(in the rows, 128 means zero)
Each row of numbers stands for one element and depends on some of the facts below. Use the named rows to name the rest.

Some facts about the elements:
ψ(klekon, bubrune); ψ(klekon, stifa); ψ(klekon, gruruker); ψ(mopak, dimok); ψ(mopak, flaklur)
ψ(mopak, pligrer); ψ(puzer, degugrer); ψ(fastir, tumibok); ψ(bofur, klaflenal); ψ(bofur, traflos)
ψ(navu, fenes); ψ(navu, zastik); ψ(navu, roskel); ψ(navu, litol); ψ(dravi, dimok)
ψ(dravi, plitin); ψ(dravi, zutedrem); ψ(fomar, nudral); ψ(brabrik, trokatris); ψ(brabrik, mebre)
ψ(misko, vobosos); ψ(misko, klagro); ψ(misko, vogrer); ψ(nitil, miklen); ψ(terefle, lostum)
ψ(paske, klukla); ψ(votrar, flaklur); ψ(redraplim, segros); ψ(goklok, pafastir); ψ(stomi, gelo)
ψ(tikek, stuflu); ψ(mostises, drogon); ψ(panisol, miklen); ψ(panisol, fledoti); ψ(plunar, trokatris)
ψ(flefik, tugrok); ψ(rugo, stule); ψ(rugo, stifa); ψ(treplin, sosti); ψ(treplin, mefluflal)
ψ(nabren, sosti); ψ(nabren, zostel); ψ(nabren, perem); ψ(brebi, druplan); ψ(plarer, plasu)
ψ(plarer, pogugrok); ψ(skiskol, klegrudro); ψ(skiskol, roskel); ψ(brabus, zastik); ψ(dreskal, roskel)
ψ(tadriku, nuniklis); ψ(tadriku, sosti); ψ(tadriku, pliro); ψ(pletro, mapu); ψ(paplon, plaklil)
ψ(paplon, zukla); ψ(gova, stapu); ψ(briklal, lepam); ψ(briklal, pliro); ψ(nenume, nuniklis)
ψ(nenume, tumibok); ψ(kesto, kloplus); ψ(kesto, zutedrem); ψ(nefil, zukla); ψ(fumam, treklepli)
ψ(fumam, zostel); ψ(fumam, zubrom); ψ(nugrus, fenes); ψ(godekes, riplan); ψ(taflak, druplan)
ψ(taflak, mefluflal); ψ(gidanom, grilon); ψ(gidanom, lano); ψ(konal, sibe); ψ(konal, bubrune)
ψ(konal, rebu); ψ(flusa, mebre); ψ(skunu, lano); ψ(skunu, fuplak); ψ(pubrikik, stifa)
ψ(gulum, neza); ψ(gulum, mebre); ψ(gulum, zukla); ψ(gulum, taklumem); ψ(kugri, flesoti)
ψ(dobris, gelo); ψ(dobris, binin); ψ(dobris, dagres); ψ(brevik, grilon); ψ(brevik, radesta)
ψ(grograskur, drogon); ψ(grograskur, pafastir); ψ(virik, stifa); ψ(virik, flebrun); ψ(fumuk, stifa)
ψ(fumuk, zubrom); ψ(rabuno, lepam); ψ(rabuno, plitin); ψ(rabuno, zorik); ψ(rabuno, zutedrem)
ψ(dabra, trostum); ψ(dabra, brota); ψ(flufler, lepam); ψ(stobasi, stapu); ψ(skopegus, drogon)
ψ(klazem, brober); ψ(laram, taklumem); ψ(plaplu, vegotal); ψ(plaplu, rulos); ψ(plaplu, litol)
ψ(bretren, radesta); Θ(pafastir, lomen); Θ(klekon, ravil); Θ(mopak, traflos); Θ(klegrudro, kugri)
Θ(plasu, votrar); Θ(riplan, zastik); Θ(puzer, fuplak); Θ(tumibok, klekon); Θ(lostum, dreple)
Θ(fastir, klukla); Θ(gribrunu, radesta); Θ(bofur, ravil); Θ(vosanan, suvo); Θ(skadronu, degugrer)
Θ(rebu, nudral); Θ(zubrom, grasak); Θ(navu, grudredi); Θ(fuplak, klukla); Θ(dravi, degugrer)
Θ(grilon, trokatris); Θ(bruvos, votrar); Θ(fomar, flastu); Θ(stobras, litol); Θ(brabrik, zostel)
Θ(mebre, trostum); Θ(drogon, trostum); Θ(misko, suvo); Θ(nitil, zastik); Θ(terefle, paplon)
Θ(pagro, stobasi); Θ(paske, trostum); Θ(sosti, votrar); Θ(safi, tikek); Θ(redraplim, konal)
Θ(goklok, pogugrok); Θ(bubrune, vogrer); Θ(gruruker, tafler); Θ(stomi, bogrim); Θ(kegror, konal)
Θ(plokur, nefil); Θ(lano, zastik); Θ(segros, mopak); Θ(binin, klekon); Θ(zukla, kugri)
Θ(tikek, traflos); Θ(mostises, klukla); Θ(panisol, litol); Θ(fenes, radesta); Θ(flesoti, lomen)
Θ(mapu, zostel); Θ(plunar, radesta); Θ(fledoti, zostel); Θ(lomen, flastu); Θ(baskiklal, ravil)
Θ(zifler, klaflenal); Θ(dreple, degugrer); Θ(rugo, loplum); Θ(treplin, grudredi); Θ(zorik, mopak)
Θ(zostel, ravil); Θ(flastubar, trokatris); Θ(tugrok, loplum); Θ(nabren, grasak); Θ(radesta, pogugrok)
Θ(rulos, bogrim); Θ(brebi, konal); Θ(plarer, vogrer); Θ(vegotal, grasak); Θ(plitin, pletro)
Θ(klosti, mefluflal); Θ(lepam, loplum); Θ(skiskol, zastik); Θ(perem, grasak); Θ(toska, zostel)
Θ(tugri, vogrer); Θ(sibe, mopak); Θ(brabus, pletro); Θ(gopli, traflos); Θ(dreskal, flefik)
Θ(tadriku, mefluflal); Θ(stule, radesta); Θ(pletro, zastik); Θ(kogugi, bogrim); Θ(gova, ravil)
Θ(briklal, bogrim); Θ(sosakel, nudral); Θ(nenume, klekon); Θ(kesto, nudral); Θ(nefil, grasak)
Θ(trokatris, flastu); Θ(statrok, kesto); Θ(fumam, konal); Θ(deneklin, lomen); Θ(zutedrem, ravil)
Θ(kloplus, pogugrok); Θ(miklen, pletro); Θ(roskel, mefluflal); Θ(nugrus, bogrim); Θ(dreklo, mopak)
Θ(godekes, paplon); Θ(taflak, pletro); Θ(pligrer, paplon); Θ(mobro, loplum); Θ(basol, pogugrok)
Θ(nuniklis, tikek); Θ(dimok, pletro); Θ(gidanom, stobasi); Θ(konal, pogugrok); Θ(plaklil, trokatris)
Θ(vuflotru, fuplak); Θ(gelo, klukla); Θ(flusa, suvo); Θ(nudruske, kugri); Θ(vobosos, zostel)
Θ(flebrun, lomen); Θ(neza, kugri); Θ(skunu, votrar); Θ(pubrikik, loplum); Θ(maval, skunu)
Θ(broplam, flefik); Θ(brober, tikek); Θ(gulum, litol); Θ(kugri, degugrer); Θ(fopadru, paplon)
Θ(treklepli, kesto); Θ(stapu, degugrer); Θ(pliro, klekon); Θ(dobris, stobasi); Θ(stifa, flefik)
Θ(stuflu, stobasi); Θ(brevik, flefik); Θ(loplum, votrar); Θ(grograskur, trokatris); Θ(moplem, trostum)
Θ(virik, traflos); Θ(fumuk, lomen); Θ(rabuno, traflos); Θ(dabra, nudral); Θ(flufler, pletro)
Θ(flaklur, dreple); Θ(klaflenal, flefik); Θ(litol, suvo); Θ(deklak, grudredi); Θ(stobasi, klukla)
Θ(skopegus, klekon); Θ(vogrer, grudredi); Θ(tredrum, zastik); Θ(dagres, pogugrok); Θ(fofevol, flastu)
Θ(druplan, fuplak); Θ(brota, tafler); Θ(taklumem, fuplak); Θ(klazem, kugri); Θ(tafler, grasak)
Θ(laram, nudral); Θ(klagro, mefluflal); Θ(plaplu, grudredi); Θ(bretren, loplum)

Some elements and their rows:
[ 99 125 134 127 141 101  93 109 179 137 123 107  93 128 151 150 152 145
 140 119 113 120 125 116 131 135 165 138 107]: fledoti
[128 133 136 124 123 177 105 129  89 125 101 125 123 167 132 165 122 128
  96  98 153 138 123 125  59 131 112 163  94]: tadriku
[129 116 131 166 120 131 142 132 131 118 125 103 153 133 144 137 135 148
  98 132 145 125 146 125  97 147 160 150 133]: vuflotru
[128 131 140 122 116 168 109 130  98 122 103 122 126 166 128 157 127 127
 106 102 143 140 120 124  67 129 120 166  93]: treplin
[105 115 153 121 125 118  60 130 125 122 127 122 146 166 120 143 135 125
 131 110 125 138 117 117  87 129 135 151  97]: perem
[131 126 128 138 131 130 129 134 125 123 124 115 121 134 137 134 137 137
 134 125 131 131 129 121 121 137 133 138 118]: moplem
[164 129 145 160 126 155 175 146  88 121  86 115  85 123 155 103 124 143
 140 119 102 139 138 118  88 144 122 149  95]: skiskol
[109 118 165 125 127 112  51 131 136 126 136 121 151 164  75 146 136 128
 135 113 136 137 112 117  92 130 134 144  94]: mefluflal
[ 80 126 112 135 107  90  90 141  91 117 132 109 153 130 176 126 141 117
 181 119 115 123 153 130 163 117 137 143  89]: stule
[171 130 123 124 111 105 143 152 127 126 146 112 108 172 173 144 140 137
 146 131 134 128 132 112 112 140 101 140 123]: deneklin
[ 98 112 148 136 183 131  19 131 134 130 152 139 131 144  90 152 132 130
 124 120 153 138 106 109 106 137 109 100 108]: lepam
[156 133 156 161 117 139 155 149  96 124  97 107  91 130 122 106 124 145
 145 122 114 134 137 122  98 139 125 145  85]: dreskal
[143 115 177 164 130 100 104 149 123 125 120 112 110 130  93  95 130 144
 169 128  97 136 132 112 109 140 136 128  85]: zastik
[162 121 127 130 122  78 121 151 147 127 163 112 115 164 166 136 147 138
 162 138 126 124 135 108 128 143 109 124 132]: grilon
[ 80 115 154 117 150 106  11 103 167 144 128 119 115 157 135 180 144 138
 127  99 125 125 120 109  84 133 151 139  90]: pliro
[125 120 135 139 136 114 108 132 138 124 135 117 126 134 123 130 139 136
 144 129 128 130 127 119 129 137 138 131 120]: brota
[119 111 137 156 133 102 107 132 146 123 141 110 149 132 132 130 140 144
 133 134 130 127 140 118 117 145 159 134 128]: gelo
[128 139 120 142 104 138 115 129  66 128 109 118 139 131 116 150 128 123
 168 101 135 127 154 132 113 131 118 153  85]: brebi

Name these rows:
No name comes twice in this set of rows, the named rows included.
[ 97 116 143 120 122 110  76 135 130 118 129 116 144 161 148 129 138 124
 131 119 120 136 118 120 111 124 139 151 102] | treklepli
[160 135 119 129 116 133 160 146 117 124 128 112 104 155 164 140 136 137
 132 128 140 129 133 120 113 138 110 145 121] | fomar
[ 61 106 134 117 126  72  64 150 147 109 148 109 153 155 196 109 149 122
 145 135 107 134 120 118 156 115 155 140 106] | stifa
[135 127 119 155 122 149 164 136 117 119 117 107 129 129 153 134 134 146
 103 130 149 126 144 127 108 142 145 148 130] | mostises
[118 117 137 160 127 115 119 137 142 121 141 104 149 132 112 132 137 147
 108 139 152 123 138 124 123 140 156 133 128] | fuplak
[131 141 107 150 110 134 141 133  73 127 113 114 129 116 131 141 131 128
 173 113 137 122 159 133 137 134 121 143  95] | redraplim
[ 69 145 110 110 114 142 147 140 137 115 103  91  91 149 215 133 143 131
  84 127 143 126 117 138 152 102 149 164  99] | klekon
[ 82 117 124 124 124 100 101 146 134 111 135 107 136 147 188 114 143 125
 128 134 119 132 121 123 151 117 145 142 113] | gruruker
[115 103 155 154 121 111  82 127 139 122 133 110 175 153 116 144 134 143
 113 120 134 130 140 117  73 146 166 153 119] | druplan
[134 137 108 100  92 120 159 167 106 110 127 102 110 196 249 135 139 124
 113 129 135 133 126 124 116 116 100 169 112] | fumuk
[120 116 139 138 142 108  98 132 145 123 139 120 129 131 118 126 142 135
 147 130 122 132 123 116 131 138 139 127 117] | stapu
[137 127 112 169 119 158 181 137 115 117 113 101 137 126 168 136 130 151
  82 134 158 124 152 131 102 145 154 152 136] | gidanom

The same elements again, as new rows of numbers:
Known rows:
[170 136 103 142 127 135 121 131 128 117 112 128 151 127 113 152 128 144
 158 105 149 162 131 111 141 135 170 114 127 132]: puzer
[129 178  99 174 138 126 131 132 115 154 114 129 160 119 117 121 130 137
 156 107 124 174 137 102 141 132 147 109 121 139]: plitin
[122 135  98 153 182 126 121 130 116 116 137 137 165 130 107 120 139 137
 156 112 124 171 154 100 153 112 148 118 118 132]: pogugrok
[155 132 114 142 163 148 121 132 137 117 113 135 161 143 116 126 129 147
 159 103 144 163 132 101 143 113 164 123 117 130]: flefik
[124 168  98 150 129 126 122 132 115 121 120 141 151 120 106 120 133 137
 158 124 136 165 145 114 141 127 147 109 138 140]: nudruske
[123 135  99 143 139 126 121 132 115 133 127 197 162 129 106 117 159 139
 157 122 132 168 158 106 176 111 146 109 117 131]: lomen
[124 168  99 159 127 126 126 131 115 131 116 134 153 119 106 120 131 137
 157 118 138 165 150 113 142 134 146 109 132 134]: zorik
[124 169  98 153 132 127 123 131 114 119 120 138 153 120 106 121 133 136
 157 123 137 165 145 114 141 129 146 109 139 139]: moplem
[124 169  98 152 132 127 123 131 114 119 120 139 153 120 105 121 133 137
 158 123 136 165 145 113 141 128 147 109 139 139]: statrok
[141 131 110 140 156 181 121 128 140 118 113 129 196 138 105 142 130 148
 163 102 168 163 133 100 173 108 173 112 121 133]: paplon
[124 167  98 155 129 126 125 131 115 129 116 137 153 120 107 121 129 137
 157 116 137 164 148 112 141 138 146 109 131 133]: nuniklis
[171 135 101 142 129 136 121 132 125 116 112 129 151 131 115 152 128 146
 158 104 147 162 131 109 140 142 171 111 125 133]: gidanom
[124 169  98 152 132 127 123 131 114 119 120 138 153 120 106 121 133 136
 158 123 137 165 145 114 141 129 146 109 139 139]: kogugi
[159 136 104 144 136 127 121 131 131 114 114 126 152 124 125 165 128 138
 158 105 143 163 131 109 141 142 177 141 131 133]: fumam
[158 170  97 143 131 126 136 132 119 118 138 141 148 118 104 121 138 136
 159 159 127 175 134 117 155 113 147 109 130 131]: pafastir
[170 135 106 142 126 129 122 132 130 117 112 128 152 127 117 153 127 146
 158 104 148 162 131 110 141 143 168 112 122 132]: fastir
[123 161 126 175 121 122 134 134 139 154 114 128 151 119 106 120 127 137
 155 104 159 163 165 122 140 153 143 109 118 130]: lepam
[124 176  98 161 146 127 129 130 113 125 117 131 163 120 106 121 136 141
 158 113 138 165 143 126 141 151 146 108 141 132]: tumibok

Name these rows:
No name comes twice in this set of rows, the named rows included.
[124 164 102 153 125 126 124 133 116 126 115 133 151 120 105 120 129 137
 157 108 149 163 150 118 140 142 145 109 133 132] | sosti
[159 135 143 184 118 134 118 180 129 110 116 127 153 122 142 143 155 136
 183 121 171 212 128 186 138 118 172 227 142 164] | pubrikik
[121 135  97 149 185 126 121 131 116 115 134 139 164 134 111 120 134 137
 156 108 123 165 152 100 149 113 150 116 118 132] | radesta
[150 135  98 142 138 151 122 128 134 116 113 125 177 122 106 178 128 143
 159 104 161 163 132 101 158 112 184 116 147 146] | plunar
[123 135  99 143 143 126 121 132 115 131 128 192 162 129 106 118 157 138
 157 119 132 167 156 104 171 111 147 109 116 131] | flastu
[171 137 100 142 147 147 122 130 116 116 112 128 158 131 111 156 128 153
 164 104 148 161 130 121 140 158 168 111 133 131] | gova
[165 135 129 178 119 127 119 159 122 112 115 127 160 120 147 149 158 136
 175 122 152 211 129 167 140 121 183 208 134 160] | virik

Now the same elements, written a new way:
Some rows with their names:
[114 105 134  96 115 109 152 143 127 131 129 113 152 150 154 145 195  91
 144 134 104 131 135 165 115 112 152  80 126 100 128 126 165 169 109 140
 148 121]: nefil
[122 164 128 120 142 123 115 133 136 140 113 118 132 117 125 117 122 150
 118 130 129 130 123 111 118 141 123 129 132 142 134 125 122 106 131 120
 131 124]: zubrom
[157  98  97 117  79 147 143 153 111  98 159 174 143 166 110 144 136  53
 116 137 164 137 124 102 152 117 111  87 131 122 144 117 171 114 119 153
  98  86]: skiskol
[138 150 122 139 121 136 123  93 133 120 116 126 121 114 137 124 118 147
 127 126 130 127 129 121 114 118 132 131 131 129 132 115  96 108 115 124
 137 126]: flesoti
[111 112 142 137 113 118 134 143 120 126 139 143 130 131 125 154 125  85
 136 126 115 133 143 150 125 133 115  88 115 120 123 116 163 155 155 135
 135 130]: kugri
[129  98 130 122 120 119 145 143 123 114 149 149 127 144 119 133 133 111
 126 127 128 128 140 136 129 135 136 114 119 121 140 121 139 155 136 136
 143 131]: godekes
[127  98 120 123 126 114 135 166 107  80 139 150 101 150 116 121 135 130
 169 123 137 128 125 150 161 144 139 104 110 137 123 118 131 154 130 139
 152 135]: goklok
[132 142 131 137 129 137 118 118 133 135 106 121 127 117 127 123 119 139
 128 126 128 131 124 121 122 133 124 146 128 125 124 131 121 114 124 125
 115 127]: brober
[189  95 186 121 139  86 146 120  73  92 172  98 151 141 129 130  82  98
 127 140 110  92 208 147 127 126  95 107 110  82 140 136 123 164 162 151
 135 206]: stobasi
[116 178 140  76 148  82 134 201 132 128 149 145 153 157 126 121 130 130
 105 138 137 140 131 109 100 173 115  57 118 171 169 101 158 141 169 116
 182 122]: virik
[126  96 133  88 111 114 163 152 146 128 111 122 151 158 148 132 206 105
 146 133 113 143 128 162 102 126 169  98 123  90 137 125 160 176  93 139
 151 119]: flusa
[130 137 131  93 120 131 141 127 161 149  64  87 157 136 163 121 209 138
 151 133 110 148 110 150  91 118 167 127 135  89 122 138 141 139  69 127
 127 113]: mebre
[122 149 128 136 134 131 113 111 122 138 120 104 132 111 140 132 126 129
 130 130 118 122 125 127 132 114 117 129 137 133 115 133 126 106 129 126
 115 128]: trostum
[144  88 106 106  91 137 136 147 102 110 147 165 139 155 116 137 140  85
 104 138 146 131 138 123 150 138 123  97 129 122 147 123 154 135 126 145
 113 103]: brabus
[132 108 127 124 115 118 146 125 123 105 153 156 123 142 126 136 129 111
 126 125 129 127 144 136 122 127 141 102 119 122 145 110 123 153 132 136
 156 128]: fomar
[100  91 115 131 141 116 149 142 134 114 154 162 114 116  76 130 147 108
 122 121 105 115 143 142 151 146 145 129 124 122 142 111 143 137 130 150
 167 129]: brebi
[129 146 136 141 125 139 116 122 139 137  99 123 126 114 126 126 114 136
 132 126 129 136 120 124 116 138 120 141 125 124 120 129 127 115 128 122
 114 127]: skadronu
[126 144 126 132 133 134 117 119 135 137 110 120 126 114 124 120 122 145
 124 126 129 129 125 119 123 131 126 146 132 129 125 130 117 110 123 124
 119 127]: treklepli

Rows to name:
No name comes twice in this set of rows, the named rows included.
[148 104 132 146 137 162 140 106 149 151 142 137 138 141 164 130  95 154
 126 139 149 140  93 136 127 115 116 162 133 166 113 161 121 156 131  86
 122 139] | zutedrem
[140  57 126 154 131 159 158 120 133 134 173 183 149 173 162 134 102 109
 113 134 150 148  76 171 126 118 130 151 114 177 130 145 150 216 165  83
 147 144] | rabuno
[125 118 127 122 143 112 148 146 116 111 156 132 142 130 121 131 141  98
 138 133 109 116 131 148 152 134 119  93 127 147 132 118 161 134 136 137
 162 133] | konal
[121 149 130 138 132 132 111 110 122 141 115 104 133 109 140 134 124 127
 130 128 118 123 124 129 129 116 114 128 135 131 114 132 129 108 131 126
 113 129] | traflos
[136 149 122 137 124 136 121 100 134 124 114 125 122 116 137 123 120 146
 128 127 130 130 124 120 116 122 131 135 132 129 129 120 103 109 117 122
 132 125] | fofevol
[144 134 124 143 145 147 132 116 137 127 114 122 137 118 131 112 119 143
 134 130 128 128 103 132 136 133 121 157 132 148 121 138 128 113 119 115
 128 134] | kloplus
[126 141 142 113 113 135 134 131 162 151  56  98 149 126 152 129 181 127
 153 130 110 154 114 151  85 135 149 124 125  89 117 132 152 137  90 125
 120 114] | zukla
[139 119 122 115 118 139 113 113 109 138 107 124 132 116 124 120 124 147
 100 135 127 120 142 127 138 149 125 143 134 122 132 139 113 114 122 130
 105 125] | miklen
[137 133 127 131 139 128 115 118 132 127 119 116 131 124 120 118 121 134
 124 133 133 125 125 118 121 114 125 156 128 109 126 133 115 116 125 127
 115 146] | gelo
[126  45 107 127 120 156 144 121 114 140 165 189 147 166 152 132 123 119
  87 142 144 139  92 169 142 136 138 145 121 172 140 146 142 205 157  91
 140 131] | flufler

